Below is a small trained network, with its code and all its weights. Each question gives an input and a class and asks what happens when units are switched off, that is, made to give their printed mean instead of their output.

import numpy as np


def w(rows, s, z=0):
    codes = np.array(rows[::2]) - 128.0
    scale = np.full(codes.shape[1], s)
    scale[-1] = z or s
    return codes * scale


def norm(h):
    return h / np.sqrt((h * h).mean(-1, keepdims=True) + 1e-5)


def f(y):
    return y / 2 * (1 + np.tanh(0.7978845608 * (y + 0.044715 * y**3)))


def log_softmax(a):
    a = a - a.max(-1, keepdims=True)
    return a - np.log(np.exp(a).sum(-1, keepdims=True))


def net(x, mask):
    res = np.array(x, float).reshape(1, 6) / 4 @ E
    u = 0
    for l in range(3):
        y = f(norm(res) @ A[l][:, :-1].T + A[l][:, -1])
        res = res + np.where(mask[u : u + 6], y, B[l][:, -1]) @ B[l][:, :-1]
        u += 6
    return log_softmax(norm(res)[-1] @ U[:, :-1].T + U[:, -1])


A, B = {}, {}
E = w([
[130,129,130,130,124,129],'x0',
[98,2,173,106,61,62],'x1',
[118,135,125,108,138,124],'x2',
[115,128,116,118,129,121],'x3',
[43,244,213,175,195,115],'x4',
[183,226,116,142,157,40],'x5',
],0.0071)
A[0] = w([
[62,113,28,92,153,91,4],'L0N0',
[96,147,81,137,157,148,183],'L0N1',
[122,102,132,104,46,97,75],'L0N2',
[113,186,131,153,104,102,67],'L0N3',
[71,159,2,123,146,148,21],'L0N4',
[139,148,36,106,173,140,208],'L0N5',
],0.0084,0.0031)
B[0] = w([
[122,81,91,135,174,137,105],'L0N0',
[163,121,65,178,68,231,186],'L0N1',
[130,147,157,114,253,200,198],'L0N2',
[109,145,69,87,160,68,158],'L0N3',
[87,176,177,123,149,65,151],'L0N4',
[212,114,114,156,1,196,252],'L0N5',
],0.0077,0.0032)
A[1] = w([
[200,113,120,86,96,41,36],'L1N0',
[2,68,128,122,75,77,8],'L1N1',
[81,178,118,165,98,177,56],'L1N2',
[164,88,146,112,102,72,146],'L1N3',
[184,187,43,139,140,86,253],'L1N4',
[117,93,131,110,193,28,109],'L1N5',
],0.0092,0.0025)
B[1] = w([
[85,224,19,200,239,93,179],'L1N0',
[89,186,232,58,123,119,183],'L1N1',
[98,62,66,153,185,154,176],'L1N2',
[133,111,2,159,162,84,174],'L1N3',
[104,241,216,136,192,109,253],'L1N4',
[199,99,48,204,94,82,187],'L1N5',
],0.0076,0.0053)
A[2] = w([
[223,70,69,133,57,254,4],'L2N0',
[189,60,124,53,162,162,161],'L2N1',
[190,237,163,163,80,48,160],'L2N2',
[146,198,249,138,159,39,126],'L2N3',
[188,208,92,107,42,34,157],'L2N4',
[52,130,92,169,199,232,32],'L2N5',
],0.0084,0.0028)
B[2] = w([
[48,203,188,92,139,133,238],'L2N0',
[174,101,138,166,102,37,178],'L2N1',
[135,30,128,94,5,85,254],'L2N2',
[29,134,144,62,140,164,239],'L2N3',
[168,15,156,155,150,117,212],'L2N4',
[199,89,83,190,223,84,175],'L2N5',
],0.011,0.0062)
U = w([
[15,188,207,84,120,223,96],'0',
[138,34,136,78,9,81,95],'1',
[160,91,9,199,238,123,255],'2',
],0.012,0.00066)

Each question gives the input, the list of numbers given to net, and the class t.
The units are the neurons (one row each of A and B). Each row of codes is followed by its name. A weight is (code - 128) times the scale printed after its matrix; where a second scale follows, it is the last column's (A, B and U).
mask holds one flag per neuron, layer by layer. A switched-off neuron (its flag False) gives its mean, the last column of its row in B, instead of its output. The means were averaged over made-up inputs and are rounded, as every weight is.
A unit's drop is (log p(t) with every unit on - log p(t) with that unit switched off) / (log p(t) with every unit on - log p(t) with every unit switched off).
The circuit of an input: a set's keep is (log p(t) with only the set's units on - log p(t) with every unit switched off) / (log p(t) with every unit on - log p(t) with every unit switched off). Starting from the 12 units with the biggest drops (on a tie, the unit counted first), units are removed one at a time, each time the one whose removal leaves the highest keep (on an exact tie, the one counted first), for as long as the keep stays at least 0.8.
circuit, biggest first: the units of the circuit, biggest drop first
unit that matters most: the unit with the biggest drop
k most important neurons: the k neurons with the biggest drops, biggest first
top k neurons in layer l: the k neurons of layer l with the biggest drops, biggest first
drop when u is switched off: that unit's drop, to one decimal
input [-3,0,-2,-3,3,-8], class 2: unit that matters most => L2N5
input [1,-5,-5,2,0,7], class 1: 2 most important neurons => L2N2; L0N5
input [8,-5,4,2,1,0], class 2: top 4 neurons in layer 1 => L1N2; L1N1; L1N4; L1N5
input [1,3,8,2,8,4], class 1: top 2 neurons in layer 2 => L2N2; L2N0
input [3,-6,7,0,2,0], class 2: 4 most important neurons => L1N2; L0N1; L2N5; L2N0
input [3,-4,-2,0,-4,-7], class 0: 2 most important neurons => L2N0; L2N2
input [-1,6,-1,3,2,-2], class 0: 2 most important neurons => L1N1; L2N2
input [-7,3,2,-8,-7,7], class 2: top 2 neurons in layer 1 => L1N0; L1N3
input [4,-4,-8,7,1,-6], class 2: top 2 neurons in layer 2 => L2N5; L2N3
input [-6,-5,-1,-2,-7,0], class 0: top 2 neurons in layer 2 => L2N0; L2N5
input [6,-4,-1,3,0,6], class 1: 4 most important neurons => L2N2; L0N5; L2N0; L0N2
input [3,-2,-7,3,-7,-8], class 0: 3 most important neurons => L2N0; L2N2; L2N4
input [0,2,-7,0,4,4], class 1: 2 most important neurons => L2N2; L1N5
input [-6,1,7,3,0,4], class 2: circuit, biggest first => L1N0
input [-1,2,2,-2,-1,8], class 2: 2 most important neurons => L1N0; L1N3
input [2,-6,7,6,-4,-3], class 0: 2 most important neurons => L0N5; L2N0
input [-4,-5,-5,-2,2,-2], class 2: 2 most important neurons => L2N5; L1N2
input [-4,5,-8,2,0,6], class 2: top 2 neurons in layer 1 => L1N0; L1N3
input [3,-2,6,-6,-3,-2], class 0: drop when L2N0 is switched off => 0.9
input [-6,6,-1,-8,3,-3], class 0: drop when L2N2 is switched off => 0.1
input [-6,4,-4,-8,7,8], class 1: drop when L2N2 is switched off => 0.8
input [6,-4,6,-3,0,7], class 1: 3 most important neurons => L2N2; L0N5; L2N0
